Here is a tiny trained network, its code and every weight. The questions are about switching its units off for an input and a target symbol, where a switched-off unit gives its printed mean instead of its output.

import numpy as np


def w(rows, s, z=0):
    codes = np.array(rows[::2]) - 128.0
    scale = np.full(codes.shape[1], s)
    scale[-1] = z or s
    return codes * scale


def norm(h):
    return h / np.sqrt((h * h).mean(-1, keepdims=True) + 1e-5)


def f(y):
    return np.maximum(y, 0)


def softmax(a):
    e = np.exp(a - a.max(-1, keepdims=True))
    return e / e.sum(-1, keepdims=True)


def log_softmax(a):
    a = a - a.max(-1, keepdims=True)
    return a - np.log(np.exp(a).sum(-1, keepdims=True))


def net(x, mask):
    ids = ['αβεζηλμξπσψ'.index(c) for c in x.split()]
    T = len(ids)
    res = E[ids] + P[:T]
    u = 0
    for l in range(2):
        q, k, v = (norm(res) @ M[l].T for M in (Q, K, V))
        z = softmax(np.where(np.tri(T) > 0, q @ k.T / 2**0.5, -1e9)) @ v
        res = res + np.where(mask[u], z, O[l][:, -1]) @ O[l][:, :-1]
        u += 1
        y = f(norm(res) @ A[l][:, :-1].T + A[l][:, -1])
        res = res + np.where(mask[u : u + 4], y, B[l][:, -1]) @ B[l][:, :-1]
        u += 4
    return log_softmax(norm(res)[-1] @ U[:, :-1].T + U[:, -1])


Q, K, V, O, A, B = {}, {}, {}, {}, {}, {}
E = w([
[140,160,151],'α',
[103,115,127],'β',
[123,130,130],'ε',
[111,120,116],'ζ',
[132,148,148],'η',
[6,98,44],'λ',
[152,157,114],'μ',
[131,140,111],'ξ',
[148,149,106],'π',
[117,127,138],'σ',
[70,157,233],'ψ',
],0.023)
P = w([
[189,3,81],'0',
[113,123,101],'1',
[108,121,116],'2',
[106,118,162],'3',
[108,128,133],'4',
[84,104,138],'5',
[88,77,170],'6',
[98,125,120],'7',
[107,121,160],'8',
[113,117,167],'9',
],0.0064)
Q[0] = w([
[176,255,125],'L0H0',
[170,70,129],'L0H0',
],0.0049)
K[0] = w([
[107,89,100],'L0H0',
[254,92,126],'L0H0',
],0.0076)
V[0] = w([
[115,201,125],'L0H0',
[61,206,2],'L0H0',
],0.0084)
O[0] = w([
[254,165,76,105],'L0H0',
[109,133,40,253],'L0H0',
],0.0038,0.0027)
A[0] = w([
[113,132,100,56],'L0N0',
[81,83,135,148],'L0N1',
[68,122,253,250],'L0N2',
[219,195,1,199],'L0N3',
],0.0079,0.0025)
B[0] = w([
[110,174,161,139],'L0N0',
[203,254,160,208],'L0N1',
[106,140,91,254],'L0N2',
[105,142,152,210],'L0N3',
],0.0088,0.0058)
Q[1] = w([
[122,230,132],'L1H0',
[165,9,79],'L1H0',
],0.012)
K[1] = w([
[212,1,101],'L1H0',
[130,220,56],'L1H0',
],0.0087)
V[1] = w([
[224,167,29],'L1H0',
[3,46,56],'L1H0',
],0.0071)
O[1] = w([
[255,163,76,10],'L1H0',
[133,32,147,254],'L1H0',
],0.0096,0.0026)
A[1] = w([
[106,50,152,101],'L1N0',
[247,122,135,253],'L1N1',
[120,246,68,42],'L1N2',
[83,161,112,72],'L1N3',
],0.012,0.0048)
B[1] = w([
[254,159,136,235],'L1N0',
[58,75,53,219],'L1N1',
[165,107,195,253],'L1N2',
[122,67,91,183],'L1N3',
],0.0097,0.005)
U = w([
[129,182,196,84],'α',
[114,1,245,83],'β',
[150,181,162,72],'ε',
[61,42,93,76],'ζ',
[56,137,205,223],'η',
[228,57,164,254],'λ',
[182,167,78,94],'μ',
[113,67,102,37],'ξ',
[136,86,81,157],'π',
[54,121,162,10],'σ',
[52,108,147,47],'ψ',
],0.015,0.00086)

Each question gives the input, a string of symbols that net reads in full, and the target symbol t.
The units are the heads (2 rows each of Q, K, V and O) and the neurons (one row each of A and B). Each row of codes is followed by its name. A weight is (code - 128) times the scale printed after its matrix; where a second scale follows, it is the last column's (O, A, B and U).
mask holds one flag per unit, layer by layer, with each layer's heads first. A switched-off unit (its flag False) gives its mean, the last column of its rows in O or B, instead of its output. The means were averaged over made-up inputs and are rounded, as every weight is.
A unit's drop is (log p(t) with every unit on - log p(t) with that unit switched off) / (log p(t) with every unit on - log p(t) with every unit switched off).
The circuit of an input: a set's keep is (log p(t) with only the set's units on - log p(t) with every unit switched off) / (log p(t) with every unit on - log p(t) with every unit switched off). Starting from all 10 units, units are removed one at a time, each time the one whose removal leaves the highest keep (on an exact tie, the one counted first), for as long as the keep stays at least 0.8.
circuit, biggest first: the units of the circuit, biggest drop first
unit that matters most: the unit with the biggest drop
top k neurons: the k neurons with the biggest drops, biggest first
k most important neurons of layer l: the k neurons of layer l with the biggest drops, biggest first
input λ λ η ζ π, target λ: top 3 neurons : (L0N3, L1N0, L0N1)
input μ β ξ η λ σ, target μ: circuit, biggest first : (L1H0)
input λ β α μ μ π π μ, target λ: circuit, biggest first : (L0N1, L0N3, L1H0, L1N0)
input μ β μ ε β λ β, target μ: circuit, biggest first : (L1H0, L0N1)
input ζ β λ β β β σ α, target ζ: circuit, biggest first : (L1N1, L1H0)
input μ λ β ψ β η, target μ: 2 most important neurons of layer 0 : (L0N2, L0N1)
input ε ξ ε β μ β β η σ, target ε: circuit, biggest first : (L0N1, L1H0, L0H0)
input λ π η, target λ: circuit, biggest first : (L1H0, L1N0)
input μ β λ μ λ β β λ ε, target μ: circuit, biggest first : (L1H0, L0N2)
input μ ψ η α β β α, target μ: circuit, biggest first : (L1H0, L0N1, L1N1)
input λ μ α η β π, target λ: circuit, biggest first : (L1H0, L0N3, L1N0)
input α ψ λ λ π λ η β β, target α: top 2 neurons : (L0N1, L1N2)
input ζ π λ λ ε η β ψ μ π, target ζ: top 3 neurons : (L0N1, L1N1, L0N3)
input η μ α, target η: circuit, biggest first : (L1N0)
input β λ ε η, target β: 2 most important neurons of layer 0 : (L0N3, L0N1)
input α η μ, target α: 2 most important neurons of layer 1 : (L1N2, L1N0)
input β ε β β ζ, target β: circuit, biggest first : (L0H0, L1H0, L1N0)
input λ β σ μ π β μ ξ β, target λ: circuit, biggest first : (L1H0, L1N0)
input σ ε λ ζ, target η: top 2 neurons : (L0N1, L1N1)
input α β ξ β, target α: top neuron : (L1N2)
input ε ζ π, target ε: top 2 neurons : (L0N1, L1N2)
input λ π η ψ η, target λ: circuit, biggest first : (L1H0, L1N0, L0N2)
input ε β α π β ψ β β, target ε: top 3 neurons : (L0N1, L0N3, L1N2)
input η ξ μ μ, target η: 2 most important neurons of layer 0 : (L0N1, L0N3)
input β ζ ξ β β ζ, target β: top 2 neurons : (L1N0, L0N3)
input ζ η ξ, target ζ: 2 most important neurons of layer 1 : (L1N1, L1N0)
input η ζ λ ψ μ λ μ, target η: unit that matters most : L0H0
